Below is a small trained network, with its code and all its weights. Each question gives an input and a class and asks what happens when units are switched off, that is, made to give their printed mean instead of their output.

import numpy as np


def w(rows, s, z=0):
    codes = np.array(rows[::2]) - 128.0
    scale = np.full(codes.shape[1], s)
    scale[-1] = z or s
    return codes * scale


def f(y):
    return np.maximum(y, 0)


def log_softmax(a):
    a = a - a.max(-1, keepdims=True)
    return a - np.log(np.exp(a).sum(-1, keepdims=True))


def net(x, mask):
    res = np.array(x, float).reshape(1, 5) / 4 @ E
    y = f(res @ A[0][:, :-1].T + A[0][:, -1])
    res = res + np.where(mask, y, B[0][:, -1]) @ B[0][:, :-1]
    return log_softmax(res[-1] @ U[:, :-1].T + U[:, -1])


A, B = {}, {}
E = w([
[117,80,92,215,75,81,177],'x0',
[135,53,251,97,71,123,96],'x1',
[27,132,60,110,87,129,49],'x2',
[160,32,48,141,201,122,101],'x3',
[91,117,103,50,176,54,195],'x4',
],0.013)
A[0] = w([
[239,172,159,147,138,126,175,98],'N0',
[176,156,146,33,185,199,79,142],'N1',
[232,155,164,213,128,201,110,205],'N2',
[179,199,47,167,151,173,125,177],'N3',
[147,112,111,160,79,96,173,137],'N4',
[37,147,93,167,100,192,54,177],'N5',
[141,111,127,166,112,92,163,165],'N6',
[70,118,67,145,70,75,93,43],'N7',
[128,46,105,164,170,159,139,133],'N8',
[134,107,107,176,69,124,171,86],'N9',
[142,101,170,118,99,113,146,11],'N10',
[110,203,164,182,67,149,137,99],'N11',
[162,83,200,111,129,104,148,55],'N12',
[127,154,149,54,185,150,105,162],'N13',
[76,92,128,183,97,55,183,121],'N14',
[60,119,135,40,129,26,191,82],'N15',
[95,205,154,163,124,122,179,92],'N16',
[79,137,143,109,103,96,100,59],'N17',
[5,124,103,89,138,61,68,121],'N18',
[143,207,66,121,135,103,151,140],'N19',
[172,66,97,170,155,165,32,181],'N20',
[101,96,134,97,73,108,43,70],'N21',
[73,160,159,98,82,128,200,18],'N22',
[133,43,193,90,123,154,124,146],'N23',
[93,38,199,108,147,108,76,172],'N24',
[137,130,164,117,185,72,186,102],'N25',
[161,28,50,72,162,96,105,97],'N26',
[103,119,134,73,184,25,169,31],'N27',
[198,86,187,175,177,144,200,102],'N28',
[80,194,171,151,81,113,107,63],'N29',
[124,171,73,146,190,184,184,98],'N30',
],0.011,0.0011)
B[0] = w([
[192,89,36,50,108,104,170,224],'N0',
[90,138,113,93,142,60,71,224],'N1',
[151,131,73,153,1,164,115,250],'N2',
[68,126,170,164,102,32,169,224],'N3',
[119,94,142,49,125,45,44,189],'N4',
[183,87,85,98,64,115,168,239],'N5',
[106,154,132,49,133,111,80,181],'N6',
[138,115,109,73,129,126,139,222],'N7',
[162,188,163,118,212,139,113,200],'N8',
[103,143,160,86,138,79,61,194],'N9',
[122,81,198,128,122,109,146,181],'N10',
[198,205,157,168,183,140,106,221],'N11',
[77,129,164,113,110,133,164,210],'N12',
[109,149,122,67,131,77,33,193],'N13',
[109,172,146,65,140,59,35,223],'N14',
[170,187,102,242,77,185,94,238],'N15',
[182,155,165,136,197,109,163,192],'N16',
[169,113,115,114,135,90,153,181],'N17',
[203,71,89,96,101,106,188,240],'N18',
[65,141,190,158,111,55,158,202],'N19',
[211,199,130,191,154,144,133,217],'N20',
[124,91,134,129,89,107,195,212],'N21',
[192,184,148,135,237,145,150,197],'N22',
[108,125,195,163,114,81,153,223],'N23',
[131,90,194,145,112,69,152,229],'N24',
[183,149,13,116,40,132,149,194],'N25',
[217,183,185,150,186,188,158,227],'N26',
[129,178,87,217,12,175,96,216],'N27',
[161,127,104,100,122,115,167,240],'N28',
[202,182,125,141,171,165,149,211],'N29',
[31,56,190,150,136,74,136,209],'N30',
],0.0076,0.014)
U = w([
[159,109,79,64,88,114,205,75],'0',
[141,158,114,197,47,148,85,170],'1',
[175,174,174,146,217,139,143,125],'2',
[110,142,146,50,126,79,4,131],'3',
[72,112,201,160,105,84,205,123],'4',
[124,143,136,114,105,128,131,254],'5',
[70,89,149,116,150,180,121,62],'6',
[93,113,142,129,145,213,80,59],'7',
],0.013,0.0059)

Each question gives the input, the list of numbers given to net, and the class t.
The units are the neurons (one row each of A and B). Each row of codes is followed by its name. A weight is (code - 128) times the scale printed after its matrix; where a second scale follows, it is the last column's (A, B and U).
mask holds one flag per neuron, in row order. A switched-off neuron (its flag False) gives its mean, the last column of its row in B, instead of its output. The means were averaged over made-up inputs and are rounded, as every weight is.
A unit's drop is (log p(t) with every unit on - log p(t) with that unit switched off) / (log p(t) with every unit on - log p(t) with every unit switched off).
The circuit of an input: a set's keep is (log p(t) with only the set's units on - log p(t) with every unit switched off) / (log p(t) with every unit on - log p(t) with every unit switched off). Starting from the 12 units with the biggest drops (on a tie, the unit counted first), units are removed one at a time, each time the one whose removal leaves the highest keep (on an exact tie, the one counted first), for as long as the keep stays at least 0.8.
units of the circuit, in order: the units of the circuit, biggest drop first
unit that matters most: the unit with the biggest drop
top k neurons: the k neurons with the biggest drops, biggest first
drop when u is switched off: that unit's drop, to one decimal
input [-8,6,8,-7,7], class 0: unit that matters most : N18
input [-8,-2,-3,-1,6], class 3: top 2 neurons : (N13 N1)
input [4,1,5,2,7], class 1: top 2 neurons : (N15 N27)
input [1,8,0,-7,8], class 1: top 3 neurons : (N15 N27 N25)
input [-8,0,-6,4,5], class 3: top 2 neurons : (N13 N1)
input [1,-6,6,0,-1], class 0: top 4 neurons : (N5 N18 N7 N23)
input [-7,-5,6,7,-6], class 2: top 2 neurons : (N20 N26)
input [-7,-1,7,-8,-6], class 2: top 2 neurons : (N11 N29)
input [-2,1,-7,-7,-5], class 0: top 2 neurons : (N0 N2)
input [-7,-6,7,2,8], class 1: top 3 neurons : (N15 N27 N0)
input [0,-7,-1,8,6], class 2: top 3 neurons : (N26 N8 N2)
input [0,5,7,6,-6], class 0: units of the circuit, in order : (N5 N21)
input [0,6,1,1,7], class 1: drop when N27 is switched off : 0.3
input [5,-4,2,7,8], class 1: units of the circuit, in order : (N27)
input [-6,6,8,1,7], class 0: drop when N21 is switched off : 0.1
input [-5,-2,8,-1,-6], class 0: drop when N3 is switched off : 0.0
